Below are the code and all the weights of a small trained network. Each question names an input and a class and asks about switching units off, where a switched-off unit gives its printed mean instead of its output.

import numpy as np


def w(rows, s, z=0):
    codes = np.array(rows[::2]) - 128.0
    scale = np.full(codes.shape[1], s)
    scale[-1] = z or s
    return codes * scale


def norm(h):
    return h / np.sqrt((h * h).mean(-1, keepdims=True) + 1e-5)


def f(y):
    return np.maximum(y, 0)


def log_softmax(a):
    a = a - a.max(-1, keepdims=True)
    return a - np.log(np.exp(a).sum(-1, keepdims=True))


def net(x, mask):
    res = np.array(x, float).reshape(1, 7) / 4 @ E
    u = 0
    for l in range(2):
        y = f(norm(res) @ A[l][:, :-1].T + A[l][:, -1])
        res = res + np.where(mask[u : u + 6], y, B[l][:, -1]) @ B[l][:, :-1]
        u += 6
    return log_softmax(norm(res)[-1] @ U[:, :-1].T + U[:, -1])


A, B = {}, {}
E = w([
[171,1,102,37],'x0',
[131,127,134,130],'x1',
[125,128,132,126],'x2',
[124,128,120,130],'x3',
[163,229,104,68],'x4',
[89,31,146,188],'x5',
[128,127,133,131],'x6',
],0.0032)
A[0] = w([
[142,134,124,38,16],'L0N0',
[87,254,150,168,212],'L0N1',
[112,55,137,90,148],'L0N2',
[144,74,132,51,148],'L0N3',
[173,133,126,47,5],'L0N4',
[143,89,128,72,140],'L0N5',
],0.0066,0.0026)
B[0] = w([
[41,132,128,246,166],'L0N0',
[237,37,148,111,254],'L0N1',
[235,187,254,89,190],'L0N2',
[56,132,188,63,201],'L0N3',
[8,96,110,251,168],'L0N4',
[69,108,182,55,182],'L0N5',
],0.0039,0.0055)
A[1] = w([
[85,160,105,2,22],'L1N0',
[161,117,190,201,114],'L1N1',
[119,168,134,97,250],'L1N2',
[146,153,174,148,20],'L1N3',
[153,84,90,121,139],'L1N4',
[106,137,105,39,36],'L1N5',
],0.0076,0.0023)
B[1] = w([
[21,146,47,229,198],'L1N0',
[109,164,3,133,253],'L1N1',
[76,186,168,77,197],'L1N2',
[164,96,77,142,149],'L1N3',
[214,159,86,110,150],'L1N4',
[64,138,59,199,168],'L1N5',
],0.0052,0.0042)
U = w([
[226,143,43,149,163],'0',
[57,138,69,190,220],'1',
[46,123,189,55,166],'2',
[156,3,215,111,4],'3',
[212,253,129,61,21],'4',
],0.011,0.0035)

Each question gives the input, the list of numbers given to net, and the class t.
The units are the neurons (one row each of A and B). Each row of codes is followed by its name. A weight is (code - 128) times the scale printed after its matrix; where a second scale follows, it is the last column's (A, B and U).
mask holds one flag per neuron, layer by layer. A switched-off neuron (its flag False) gives its mean, the last column of its row in B, instead of its output. The means were averaged over made-up inputs and are rounded, as every weight is.
A unit's drop is (log p(t) with every unit on - log p(t) with that unit switched off) / (log p(t) with every unit on - log p(t) with every unit switched off).
The circuit of an input: a set's keep is (log p(t) with only the set's units on - log p(t) with every unit switched off) / (log p(t) with every unit on - log p(t) with every unit switched off). Starting from all 12 units, units are removed one at a time, each time the one whose removal leaves the highest keep (on an exact tie, the one counted first), for as long as the keep stays at least 0.8.
units of the circuit, in order: the units of the circuit, biggest drop first
top k neurons: the k neurons with the biggest drops, biggest first
top k neurons in layer l: the k neurons of layer l with the biggest drops, biggest first
drop of u: that unit's drop, to one decimal
input [-8,-3,-7,-8,-3,0,-7], class 0: top neuron in layer 1	L1N0
input [5,7,-6,1,-6,-4,3], class 2: units of the circuit, in order	L0N1; L0N3
input [2,0,5,-3,4,0,-2], class 1: top 2 neurons in layer 0	L0N1; L0N2
input [2,4,-7,-4,-5,-2,-8], class 2: top 2 neurons in layer 0	L0N1; L0N3
input [6,-7,6,-1,7,8,-7], class 2: units of the circuit, in order	L0N1; L0N3
input [-8,-4,7,-8,-3,-8,-7], class 0: top 2 neurons in layer 1	L1N3; L1N1
input [6,4,7,2,6,0,2], class 1: units of the circuit, in order	L1N0; L0N1
input [7,-7,5,1,3,2,4], class 2: top 2 neurons	L0N2; L0N1
input [4,-5,1,4,1,6,4], class 2: top 3 neurons	L0N1; L0N3; L0N5
input [8,-2,-6,2,-2,-3,3], class 2: top 3 neurons in layer 0	L0N1; L0N2; L0N3
input [-4,-6,1,-5,-1,-6,-5], class 0: top 2 neurons	L0N1; L0N3
input [4,3,-8,2,-5,-7,1], class 2: top 2 neurons	L0N2; L1N1
input [8,2,-8,-1,6,0,8], class 1: top 3 neurons	L1N0; L0N1; L1N5
input [0,2,-3,-6,3,7,-8], class 0: top neuron in layer 0	L0N3
input [-1,0,-4,0,-2,-8,6], class 0: top 4 neurons in layer 0	L0N1; L0N3; L0N5; L0N2
input [0,-6,-1,-8,0,-3,8], class 0: top 2 neurons in layer 0	L0N1; L0N3
input [1,-4,-5,1,0,-5,6], class 2: top 3 neurons in layer 0	L0N0; L0N4; L0N2
input [8,4,4,8,3,-6,-4], class 1: top 2 neurons in layer 1	L1N0; L1N5
input [3,-3,-3,-6,8,8,0], class 2: top 2 neurons in layer 0	L0N2; L0N1
input [-8,3,7,2,8,7,-4], class 0: top neuron	L0N1
input [2,-4,2,-3,-6,-6,-4], class 2: top 2 neurons in layer 0	L0N2; L0N1
input [8,6,-4,-5,1,5,3], class 2: drop of L0N1	0.6
input [-7,1,6,7,-7,-6,3], class 0: drop of L1N0	0.1
input [3,0,8,0,7,-7,-8], class 1: drop of L1N0	0.2
input [-6,5,7,-5,1,2,-4], class 0: drop of L0N1	0.3
